The three nearest rows among all rows above each row, by straight-line distance, nearest first (none for the first four rows)
1: -15.3	-14.1	-7.2	-13.4	-8.0	0.9	1.0	7.2	-4.0	-2.5	5.8	-21.4	-6.4	-9.0	11.7	5.5	5.1	13.9	-5.7	-7.5	37.6	2.7	-17.6	-1.1	5.1	-17.7	26.8	1.9	7.5	-6.3	-1.1	-5.8	-22.3	-8.2	-55.5	14.2	-58.3
2: -29.1	-1.1	-9.4	-10.1	-8.2	4.6	-3.8	12.9	-4.4	-16.2	-4.7	-35.0	-5.1	4.0	-0.7	-13.2	1.8	-4.6	-0.3	-2.6	0.9	11.2	4.9	-2.0	-6.5	-4.2	1.1	13.0	-3.0	0.5	3.5	3.2	-21.0	-0.1	-39.2	3.7	-17.1
3: -25.6	-3.3	2.5	-9.6	-1.4	3.9	10.6	10.4	-11.1	-16.6	0.7	-1.6	7.8	-4.8	-8.0	-11.6	1.8	-21.0	14.3	6.8	-9.8	7.6	26.3	-9.8	3.7	-0.2	16.2	-3.6	-45.9	5.8	2.0	-13.5	-2.4	-4.7	-11.3	-3.7	5.8
4: -31.8	-8.5	-7.8	0.3	4.6	7.4	-7.6	8.9	1.2	-2.9	3.7	29.1	7.0	2.0	-14.0	-8.8	-8.8	-9.0	-5.9	7.2	-48.6	-0.5	23.5	8.6	-10.9	20.9	5.7	9.0	-69.7	-0.2	14.5	-11.3	-3.3	4.1	-16.5	-24.5	33.2
5: -12.6	-5.2	-5.8	-24.8	-0.2	-1.9	2.9	2.4	-1.8	-15.2	8.7	26.4	0.4	-4.9	-7.5	-9.5	5.6	-16.5	-1.5	2.4	-10.8	-4.5	-2.0	-10.4	2.7	-12.6	37.3	-15.8	-35.3	-5.7	-1.9	-20.7	-18.1	4.8	-45.9	3.0	-15.1
3 2 1
6: 0.4	24.2	10.3	11.4	13.3	7.6	-4.4	9.0	-0.1	5.0	12.5	35.4	0.9	21.9	1.9	-26.1	-13.0	-6.6	1.7	-10.4	-55.1	-2.1	28.5	-0.4	-7.2	20.8	-9.9	-19.1	-77.7	-1.0	-5.3	9.4	22.2	7.7	19.3	-36.6	42.2
4 3 5
7: -27.4	4.8	-11.7	-4.5	-9.5	6.4	5.9	5.4	5.0	-8.0	-6.6	-49.1	-2.2	-3.5	3.3	7.7	8.5	-8.6	-4.0	9.1	18.4	9.1	-3.1	-12.5	9.0	5.8	-16.5	21.9	50.8	-13.1	6.2	9.9	-14.3	-4.0	-37.8	15.9	-42.6
2 1 3
8: -31.8	12.2	2.8	-0.7	-6.0	20.3	-5.8	-3.4	6.5	-7.5	-0.6	-29.1	5.4	4.8	-1.1	-6.6	-7.7	-3.2	-1.8	-1.8	-6.3	5.4	16.5	-5.9	-4.3	7.8	0.8	7.5	-24.1	-10.2	-8.2	6.4	-12.6	2.5	-10.4	-7.6	20.2
2 3 4
9: -26.0	0.4	-3.7	-17.2	-4.2	12.5	4.9	-8.3	4.2	-16.1	-9.8	-35.2	-2.6	0.7	0.9	-6.1	2.3	-0.7	-5.4	8.1	-1.0	6.2	-20.8	1.2	3.0	4.1	-7.2	2.3	1.3	-8.9	2.6	8.6	-10.5	-0.2	-21.1	5.2	-37.8
2 7 8
10: -8.7	-17.6	-13.9	-27.5	-7.5	-4.3	2.7	-7.1	3.0	-3.2	9.4	-10.5	7.8	-13.3	16.8	-11.2	7.9	19.9	-1.4	-0.6	21.2	13.5	-9.6	-12.6	-2.3	-22.2	53.1	-3.5	4.0	12.1	-2.2	-27.7	-33.8	6.4	-76.8	18.6	-75.0
1 5 2
11: -19.8	-18.1	-2.3	-28.2	-19.5	-12.0	2.4	-6.4	8.8	-7.8	12.5	-21.1	2.2	-20.6	-3.8	11.2	22.8	4.2	-9.4	1.8	49.3	0.8	-11.6	-2.1	5.4	-14.3	17.1	3.4	33.0	-3.1	-1.7	-14.8	-21.5	2.9	-40.8	28.7	-60.3
1 10 7
12: -32.2	23.3	-1.7	-5.7	3.5	2.5	-4.8	14.7	0.4	-9.8	-12.0	-30.8	3.0	14.9	7.0	-9.5	-1.3	0.3	9.1	3.8	-13.0	2.2	-0.6	-1.1	-2.6	16.5	-30.1	12.7	-25.2	-7.4	5.2	18.4	-9.8	-2.5	-10.4	-11.4	16.9
8 2 9
13: -24.6	-9.5	-6.6	-12.6	-1.2	-4.6	-0.4	-3.7	3.7	-15.2	3.0	-31.7	-8.4	-1.7	7.6	-7.6	1.3	-3.3	-18.5	0.8	12.8	5.9	-12.7	-5.8	7.8	-3.8	14.0	5.5	8.8	-5.4	-3.7	-6.3	-25.8	-4.0	-31.5	36.1	-59.0
1 9 11
14: -5.3	4.6	-5.5	15.9	14.8	-2.4	10.7	2.1	3.6	-6.0	5.6	41.0	4.0	11.8	-10.0	-20.3	0.6	-1.0	-1.2	3.1	-42.8	6.5	20.4	-9.5	-14.9	10.8	3.6	-14.2	-74.9	-4.8	-3.3	-8.8	15.1	2.9	-9.2	-21.3	50.8
6 4 3
15: -7.7	-29.0	-6.5	-33.5	-17.7	-4.6	10.9	-11.8	7.9	0.0	5.4	-35.4	-9.8	-27.0	13.6	20.3	17.9	2.4	-14.8	-0.3	60.4	16.9	-22.3	-0.2	9.6	-35.0	35.2	9.8	64.6	-11.1	-3.3	-16.6	-13.2	-7.6	-23.5	34.2	-76.0
11 1 13
16: -10.2	1.6	-4.5	-2.9	-3.4	10.0	3.0	7.3	-1.7	-25.0	12.5	7.7	-1.6	-3.6	-7.5	-1.8	-6.6	-2.4	-2.4	10.0	-38.7	-5.0	20.8	-4.0	-15.7	8.8	12.7	-13.2	-48.6	0.3	8.8	-19.0	4.1	2.6	-16.7	-8.2	19.3
3 4 14
17: -19.0	-5.1	-2.7	-9.6	-10.8	-2.3	4.2	-9.3	-4.5	-4.4	-5.6	-38.5	-7.8	-3.9	9.1	9.7	11.8	2.7	-3.2	5.5	60.6	11.2	-18.4	10.6	5.4	4.3	3.7	15.7	70.6	-19.4	-7.6	11.6	-14.5	-3.4	-16.9	23.8	-50.7
7 11 15
18: -31.7	-0.8	8.4	0.8	-5.8	10.7	-6.1	8.4	3.1	-27.2	11.1	-8.4	2.6	7.6	-7.8	-9.1	3.5	6.4	-7.5	5.9	-6.3	12.7	11.6	-6.2	2.1	1.9	4.0	0.5	-35.1	-18.4	-2.6	-5.7	-15.9	-7.7	-30.1	17.8	7.1
8 3 2
19: -18.1	1.6	-3.8	-5.7	-3.3	10.2	4.7	9.1	8.2	-6.6	-1.9	4.2	10.0	-17.0	-11.1	-20.2	-8.6	-13.4	7.2	4.3	-38.3	0.5	20.2	6.2	-10.3	9.2	-9.4	15.2	-72.3	-4.1	9.8	-25.1	-0.8	-1.1	-12.3	-20.4	13.7
4 16 3
20: 2.3	-1.0	4.4	1.3	8.2	3.0	14.3	2.6	-9.5	-8.8	-6.1	22.6	6.5	16.6	-0.6	-20.6	-9.0	-6.8	7.3	-4.8	-63.4	-8.0	23.9	-0.9	-14.5	4.4	-9.7	-16.3	-96.2	1.5	-12.3	-7.4	17.7	6.3	-14.8	-23.2	49.0
14 6 4
21: -19.1	-11.5	-1.4	-3.3	2.9	8.4	-0.4	0.2	-2.2	-18.1	9.5	9.9	20.7	-2.6	-6.4	-21.5	-14.5	-6.1	-3.6	-9.9	-49.7	-4.0	0.7	-6.3	-3.4	-7.6	31.4	-6.1	-63.9	8.1	-0.9	-33.3	-0.3	8.6	-43.7	-2.1	8.7
16 5 19
22: 2.1	0.0	4.4	23.7	24.6	14.5	-4.4	1.0	-14.1	7.3	-9.9	23.4	-1.5	2.8	-9.2	-20.4	-17.7	-1.9	10.3	-2.2	-54.2	-9.8	18.7	1.3	-16.3	29.1	-23.9	-7.6	-51.8	-2.4	-13.3	6.3	25.3	-0.1	17.8	-22.4	70.6
6 14 20
23: -10.3	2.2	2.7	-17.5	-19.0	12.7	6.7	10.0	4.4	0.9	-15.5	-67.5	-12.4	8.6	3.2	11.3	4.5	-6.0	2.6	2.8	64.1	1.4	-22.0	11.3	-2.5	-0.5	-15.4	36.6	99.9	-17.9	5.0	12.2	-10.2	-12.7	-4.8	22.0	-49.2
17 7 15
24: 1.2	-0.7	-6.5	11.5	13.7	2.3	3.8	21.4	-10.5	-4.4	-3.1	24.5	8.4	8.2	-6.7	-5.0	-6.0	-17.7	4.4	-0.2	-56.2	-10.7	15.5	-4.2	-1.2	9.5	-0.3	-10.8	-14.2	12.2	9.5	-13.1	29.6	-0.2	-4.2	-18.6	70.6
22 14 16
25: -20.5	11.0	-2.5	-6.0	-8.1	-2.9	-3.4	7.2	-1.5	-14.4	7.4	5.9	2.1	-14.4	2.2	-15.6	-9.2	-10.4	2.9	3.9	-30.4	-2.4	7.3	3.9	-11.3	8.7	13.9	1.2	-52.0	-3.9	3.8	-15.7	-7.5	3.3	-31.8	-12.3	16.9
16 19 3
26: -20.4	-1.5	-1.3	0.3	-22.0	0.3	2.3	0.1	-2.1	-2.6	-3.9	-53.2	-10.3	-10.9	1.2	10.5	6.5	-6.7	0.1	5.1	29.9	5.8	-3.9	3.7	13.8	6.8	-1.3	18.5	62.0	-16.5	-4.5	9.4	-6.2	-13.3	-27.8	24.9	-62.2
7 17 23
27: -18.5	2.3	-11.5	-14.8	-12.4	2.6	3.3	0.6	-3.8	4.7	-13.0	-46.3	9.4	-1.1	2.4	16.2	11.9	1.1	1.4	17.2	60.4	8.0	-16.6	0.1	14.7	-8.8	-15.4	29.1	30.2	-5.2	-6.2	6.2	-8.3	-4.8	-37.1	17.7	-53.2
7 17 26
28: -27.1	4.6	0.3	-9.4	-3.7	9.5	3.2	4.5	5.8	-6.1	9.4	-11.6	5.2	-4.8	-2.6	-7.1	1.4	-4.0	-0.6	-5.0	-25.7	2.1	24.1	-5.7	-8.9	24.6	1.2	-7.7	-54.6	-7.2	-7.8	-6.9	-1.9	-2.1	-31.1	-8.4	8.2
25 16 3
29: -14.0	4.2	-6.2	-12.7	-9.7	3.8	3.4	5.3	-2.9	-10.4	14.5	-4.3	16.2	-11.9	-0.3	-15.8	0.1	-1.9	4.0	6.4	-24.8	-6.6	9.0	12.9	-0.9	3.0	20.9	-6.0	-48.4	13.2	4.8	-33.6	-21.7	3.4	-31.9	-16.0	17.3
25 16 21
30: 7.3	11.5	-1.2	27.3	31.6	8.9	-9.9	5.5	-6.5	7.9	-12.1	37.8	13.2	8.9	-4.7	-17.7	-18.0	-5.0	8.3	-9.8	-73.2	-12.2	15.5	-5.8	-19.3	20.3	-22.0	-21.4	-99.9	-1.6	3.9	-1.0	27.0	1.0	26.0	-24.4	76.0
22 6 20
31: 17.2	-0.7	6.0	20.5	20.0	5.7	-8.9	2.1	-1.1	1.1	6.1	40.4	8.8	20.3	-1.8	-25.7	-27.0	-14.1	-12.0	-1.1	-68.8	8.9	25.8	1.5	-6.2	16.8	-12.6	-15.5	-90.4	3.5	-7.5	-3.6	18.1	10.9	13.5	-30.2	67.4
6 30 20
32: -9.8	8.6	2.8	-1.7	0.9	5.2	9.9	6.8	-1.4	-13.6	-3.2	21.3	6.4	0.1	-10.4	-27.8	-1.9	-2.0	9.2	-7.2	-29.0	4.7	30.1	1.3	-15.4	17.2	-11.2	-5.9	-67.0	-2.2	-8.4	-7.0	24.1	4.8	-8.4	-15.2	43.6
14 20 19
33: -32.2	-0.2	12.3	-2.6	-10.7	5.8	-1.2	8.2	16.2	-5.0	3.6	-7.6	12.6	-3.9	-4.2	-10.3	9.8	-1.8	0.7	1.7	0.8	0.7	-11.5	-4.4	-13.1	8.0	2.8	2.2	-8.8	-15.7	3.9	-12.3	-14.5	3.2	-25.0	-4.7	5.7
18 8 2
34: 12.4	0.0	10.2	15.3	19.2	-0.3	-4.8	8.3	-11.0	10.6	-15.5	47.6	-2.7	16.8	-3.8	-22.1	-11.4	-8.3	4.9	4.1	-68.4	2.7	24.1	-4.4	-8.7	17.6	-9.4	-7.4	-82.2	10.1	-6.5	-10.5	26.0	-4.0	23.5	-32.3	70.5
31 30 22
35: -9.6	-5.9	-7.6	-4.8	-8.9	-2.7	-2.0	-3.1	-7.1	-11.1	-0.4	-49.1	-3.5	-9.4	14.3	9.2	20.1	5.0	-11.1	3.5	61.0	21.3	-1.5	-4.0	7.8	0.4	13.5	4.1	50.7	-13.7	-1.6	2.9	-8.3	-3.7	-27.5	35.3	-61.8
17 26 27
36: -0.5	-7.9	1.2	6.8	4.6	-7.2	-10.7	11.3	-15.5	-7.6	15.6	39.9	5.4	-4.3	3.2	-21.7	-12.5	1.4	5.7	0.1	-63.8	-1.4	14.7	-11.7	-17.9	7.2	3.5	-11.8	-82.3	2.4	0.7	-17.5	6.8	7.7	-12.7	-20.1	50.5
14 20 4
37: 2.0	5.2	-7.7	-1.6	19.4	6.2	0.0	-5.0	-5.6	-8.6	11.9	38.7	0.9	12.2	-1.9	-18.1	-18.9	-5.0	-7.0	0.2	-64.2	-5.7	22.2	-17.5	-6.3	-15.5	17.5	-34.7	-65.3	2.5	-12.6	-24.6	11.1	5.2	-27.0	-3.2	43.4
36 14 20
38: -24.5	0.5	-6.9	-8.0	-2.3	15.4	3.1	6.1	-9.5	-6.6	10.1	-8.2	-5.0	-5.8	10.1	-13.6	2.1	5.8	-12.5	11.2	0.7	-3.2	13.3	-1.2	-9.7	3.3	6.9	-6.5	-25.3	-10.0	4.7	-3.9	-13.0	6.5	-28.6	-5.7	1.2
18 33 8
39: 1.1	-0.4	3.3	12.4	26.4	8.0	-7.6	8.9	-10.6	3.4	0.4	36.0	1.0	6.3	-5.5	-9.2	-14.3	0.6	1.5	14.7	-95.6	-5.9	21.6	-11.4	-10.8	32.1	-24.1	-22.0	-81.2	5.9	-0.5	-8.2	26.5	4.7	18.8	-15.9	73.7
30 34 31
40: -14.9	-16.1	-7.9	-19.2	-8.8	0.4	6.2	-1.0	3.1	-15.9	-3.2	-32.3	6.0	-15.7	18.1	6.1	-3.0	5.6	-6.3	9.0	11.8	15.0	4.0	-5.3	3.8	-22.6	24.4	13.6	14.4	7.0	1.6	-21.4	-25.2	2.4	-61.2	20.8	-51.3
1 13 10
41: 26.3	-8.4	-9.3	12.9	13.7	-18.2	-6.1	5.6	-9.6	9.2	21.8	80.0	22.3	1.0	-8.6	-29.8	-14.2	8.4	-16.1	1.3	-99.9	-1.2	39.6	-26.5	-2.2	-16.9	55.0	-39.0	-99.9	18.3	-16.5	-53.7	8.6	15.7	-35.8	-25.6	39.6
37 36 14
42: -12.7	0.7	-3.3	-10.9	-4.4	-3.1	-1.4	-4.2	1.8	6.9	4.2	-31.2	1.5	-8.0	2.8	4.0	13.4	9.6	5.7	11.4	7.7	10.2	-8.7	9.4	-4.8	-11.8	9.0	0.9	11.0	-1.9	0.8	-4.2	-16.3	2.5	-42.4	21.5	-61.8
13 1 40
43: 4.0	8.1	-4.8	7.3	12.3	10.0	8.0	1.7	-2.2	0.4	3.2	30.4	0.8	2.6	-18.3	-20.2	-18.9	-3.5	3.2	6.4	-41.9	1.5	19.9	-4.2	0.4	15.8	0.5	-6.9	-84.0	5.6	3.6	-11.6	10.9	6.1	-3.1	-14.5	44.3
14 32 20
44: -23.4	-3.8	-8.7	0.9	-6.8	8.8	1.4	7.6	-6.9	-9.9	10.8	3.6	-3.2	11.2	0.7	-15.0	8.1	-4.3	2.2	2.2	-30.0	-0.4	17.8	-12.3	-1.9	3.6	10.6	-5.6	-40.7	-1.6	4.6	-26.9	1.8	4.1	-34.1	-15.3	27.3
16 25 28
45: -21.9	-15.4	-6.2	-5.6	-23.5	-1.9	-3.7	-6.5	2.7	-10.6	-4.0	-45.2	-4.3	-3.3	-2.6	29.3	9.2	-5.2	0.7	2.9	63.2	1.7	-28.3	4.7	2.8	8.4	9.7	40.0	97.0	-2.3	0.8	15.8	-1.8	-10.9	-18.2	18.5	-44.7
17 23 26
46: -18.8	2.5	6.7	14.7	6.7	7.1	5.6	9.1	-3.7	-8.4	7.7	11.5	-1.1	-1.7	-16.0	-4.7	-2.2	-0.4	-5.7	2.6	-51.0	0.5	16.7	-5.9	-8.1	21.2	4.8	8.4	-70.3	9.0	-8.9	2.2	11.8	3.1	2.4	-7.6	32.1
43 4 32
47: -24.2	-6.2	7.8	-21.5	-4.2	3.1	5.3	12.4	9.3	-17.1	-0.8	-8.9	3.2	6.9	-4.4	-11.5	-1.7	-3.6	2.6	-3.2	-33.1	2.0	8.1	-5.5	5.3	1.9	5.2	7.6	-43.3	-5.8	-2.1	-14.0	-13.2	-0.6	-26.7	-6.9	-0.7
28 25 3
48: -6.9	-13.6	0.6	-5.0	-17.4	-2.5	0.9	-9.9	3.5	-1.2	6.9	-24.7	-12.3	-21.1	5.8	24.8	24.8	12.7	6.4	7.4	50.0	8.9	-19.6	-5.8	2.2	-14.8	22.1	5.2	72.0	-17.5	9.6	-20.0	-26.4	-2.6	-32.9	25.2	-71.4
15 11 35
49: -28.4	15.6	5.4	-3.7	-5.9	19.5	-10.7	-1.3	1.5	-8.6	-9.6	-73.3	-14.7	12.1	-6.0	18.5	2.2	7.5	4.4	14.2	61.1	1.1	-19.8	16.0	9.2	13.4	-32.7	29.2	99.9	-14.1	13.9	35.5	2.7	-18.3	0.9	17.0	-27.1
23 45 17
50: -11.8	1.9	-1.2	4.8	-11.0	3.5	-0.8	-2.8	-11.0	0.0	3.0	21.5	5.8	2.7	-15.1	-7.6	1.5	-1.5	-0.4	9.7	-33.8	0.0	21.0	-5.4	-9.3	-0.8	12.5	-3.7	-71.2	6.3	-13.0	-21.4	-8.2	3.8	-34.9	-23.1	24.9
44 25 16
51: -34.7	15.5	3.6	14.5	-1.0	6.4	-1.6	5.6	-7.5	-7.0	-10.0	-35.0	0.0	6.7	-1.3	-1.2	-0.9	-17.2	4.9	10.5	1.1	13.1	4.5	-5.3	8.1	22.3	-49.3	16.4	-14.9	-15.8	9.0	36.9	-7.8	-13.7	-4.7	-8.8	-6.7
12 8 9
52: -14.7	-3.9	-10.3	-6.6	-8.4	19.5	1.5	13.9	-5.0	-16.0	0.4	12.7	-0.6	-10.4	3.8	-14.4	-0.7	2.9	-4.3	8.1	-22.4	4.1	18.9	-5.3	-10.2	3.5	16.1	-3.6	-70.3	-6.3	5.1	-24.7	-2.5	1.1	-39.6	-2.8	10.7
25 16 44
53: -15.2	14.1	-0.4	-13.7	-2.6	-6.5	6.4	8.2	-1.6	-15.8	-7.8	-22.1	7.7	10.2	4.7	-11.3	-14.4	-7.0	-5.1	13.5	-6.1	6.2	7.1	1.1	-8.3	-5.3	1.0	7.0	-21.9	-4.8	-2.5	1.0	-0.2	4.9	-35.1	-6.6	-4.4
2 38 47
54: -2.7	-17.6	-15.9	-16.0	-22.8	-8.8	-0.8	-2.3	6.4	-1.4	9.1	-15.1	-4.5	-26.8	13.2	1.4	21.6	8.6	-12.0	1.1	57.2	9.7	-29.8	-3.0	11.4	-35.7	24.1	4.0	62.6	-10.8	6.8	-21.2	-6.4	-8.4	-26.4	30.4	-74.1
15 48 11
55: -16.4	-7.5	-6.0	-16.4	-16.4	-1.9	15.4	-12.4	-3.5	-13.4	3.8	-33.3	-3.6	-11.1	1.8	-3.1	13.3	4.8	-6.8	4.3	19.0	5.3	-9.7	1.2	5.5	-19.3	27.4	5.6	23.0	-7.7	-2.7	-14.1	-20.9	4.6	-62.2	23.4	-60.3
40 1 42
56: -22.4	3.3	-5.6	8.4	0.9	11.1	9.0	6.0	-2.4	-9.8	9.5	0.0	16.7	10.9	-4.5	-13.4	-9.3	-3.1	-0.2	4.4	-18.3	-1.5	7.7	2.4	-4.2	13.5	6.1	-0.8	-55.9	-7.5	4.1	-9.0	-8.1	8.7	-24.3	-13.7	55.1
44 25 16
57: 2.4	-2.7	-2.7	15.9	14.3	11.1	3.3	2.1	-5.5	-4.0	9.9	39.3	-8.9	4.6	-8.9	-25.9	-18.8	-10.9	0.1	-7.5	-54.7	-4.1	12.9	-2.1	3.4	23.0	-6.3	-11.2	-74.6	-8.8	-1.5	-7.2	7.5	0.7	5.1	-24.4	64.2
43 14 31
58: -35.1	-5.1	-2.5	-4.1	-1.6	4.5	14.4	2.8	-1.7	-16.8	5.1	-7.1	10.8	-7.4	1.9	-17.5	-1.6	-3.0	-5.4	7.4	-13.5	-5.9	20.8	-7.3	-5.6	4.0	18.3	5.2	-70.5	-6.8	-6.0	-24.0	-19.1	10.1	-48.5	-4.5	11.0
52 25 28
59: -15.0	-0.1	2.9	-15.7	5.3	17.4	-0.4	5.5	0.9	-11.0	-2.4	-18.3	3.6	-13.7	6.8	-6.9	-12.7	0.4	-12.7	-4.1	-12.4	7.4	-9.7	-1.2	6.3	-7.7	14.4	9.9	-10.1	-21.6	-8.3	-6.3	-12.7	-4.2	-48.4	3.1	-28.3
2 9 53
60: -12.2	-6.9	-4.4	-16.5	-8.1	-9.5	-3.7	2.6	7.3	-1.1	2.7	-20.0	3.0	-14.9	-2.9	10.5	3.5	4.0	1.6	2.2	22.2	14.0	-18.1	11.3	7.8	-10.9	15.7	9.9	37.0	-2.3	0.2	-2.4	-21.2	-1.3	-37.6	-0.8	-62.9
42 1 11
61: -44.1	10.8	5.2	-4.2	-5.7	23.6	-4.6	-0.2	4.8	-13.2	-8.8	-54.6	-5.9	13.0	1.4	-3.3	-0.1	-10.9	14.8	15.9	31.5	10.4	0.8	1.6	-5.7	29.2	-47.9	23.1	25.7	-21.9	-0.8	42.3	-7.4	-17.5	1.1	13.0	4.9
51 12 7
62: 13.3	5.1	-0.4	31.0	23.6	4.9	-2.6	13.9	-0.6	11.8	-1.6	30.3	-0.2	17.4	-7.6	-23.7	-21.3	-8.9	-2.4	-5.4	-87.2	-9.3	26.4	-7.8	-13.8	34.5	-29.4	-20.3	-99.9	22.1	2.2	-0.2	14.4	10.3	10.9	-26.2	77.2
30 39 31
63: -22.8	16.7	-2.6	1.7	13.8	15.3	8.0	8.0	5.4	-22.6	-7.4	-31.4	-3.6	-1.0	2.5	-10.7	-0.6	-6.7	12.1	0.3	22.5	9.7	-0.7	4.4	9.0	11.5	-42.2	5.6	-30.1	3.7	-1.6	13.7	-13.6	-8.4	-17.9	2.7	1.9
12 51 8
64: -13.1	-19.5	-10.5	-28.4	-8.1	-25.3	15.8	-5.3	1.2	-16.7	13.1	-41.0	-15.0	-25.3	-4.4	2.7	11.7	11.9	-8.6	-1.3	61.4	-2.6	-28.2	-11.5	-0.7	-26.1	45.1	-0.9	65.1	-13.4	4.3	-23.9	-13.8	0.5	-36.3	30.6	-84.5
15 54 48
65: -15.0	23.0	11.9	23.1	11.9	25.9	-8.7	3.8	-1.2	-1.7	-6.0	4.1	-5.7	8.6	-14.5	-13.6	-24.8	-9.8	14.0	-5.4	-54.3	-5.1	20.8	3.0	-11.2	37.1	-37.1	6.0	-69.8	1.8	-9.0	14.8	21.8	-1.3	32.7	-27.8	73.8
22 6 30
66: -12.9	-14.7	-7.4	-0.8	-0.2	-5.9	-0.8	8.2	-7.3	-11.4	2.2	7.9	3.8	-2.7	-9.8	-24.8	-1.2	-6.7	9.4	1.0	-39.4	-4.1	23.1	-5.6	-22.5	4.2	9.7	-10.4	-62.5	-7.2	4.8	-17.5	-5.4	4.5	-15.2	-11.6	22.1
16 25 44
67: -2.1	-19.8	-3.9	-11.8	-19.7	-0.6	3.3	-10.3	-11.1	-4.6	-2.3	-40.1	-8.1	-20.2	13.9	10.1	14.5	-7.5	6.2	-6.3	32.5	8.3	-1.1	-0.3	9.7	-17.6	20.7	10.9	41.7	2.5	4.2	-20.8	-21.7	6.1	-45.9	37.3	-63.7
55 11 40
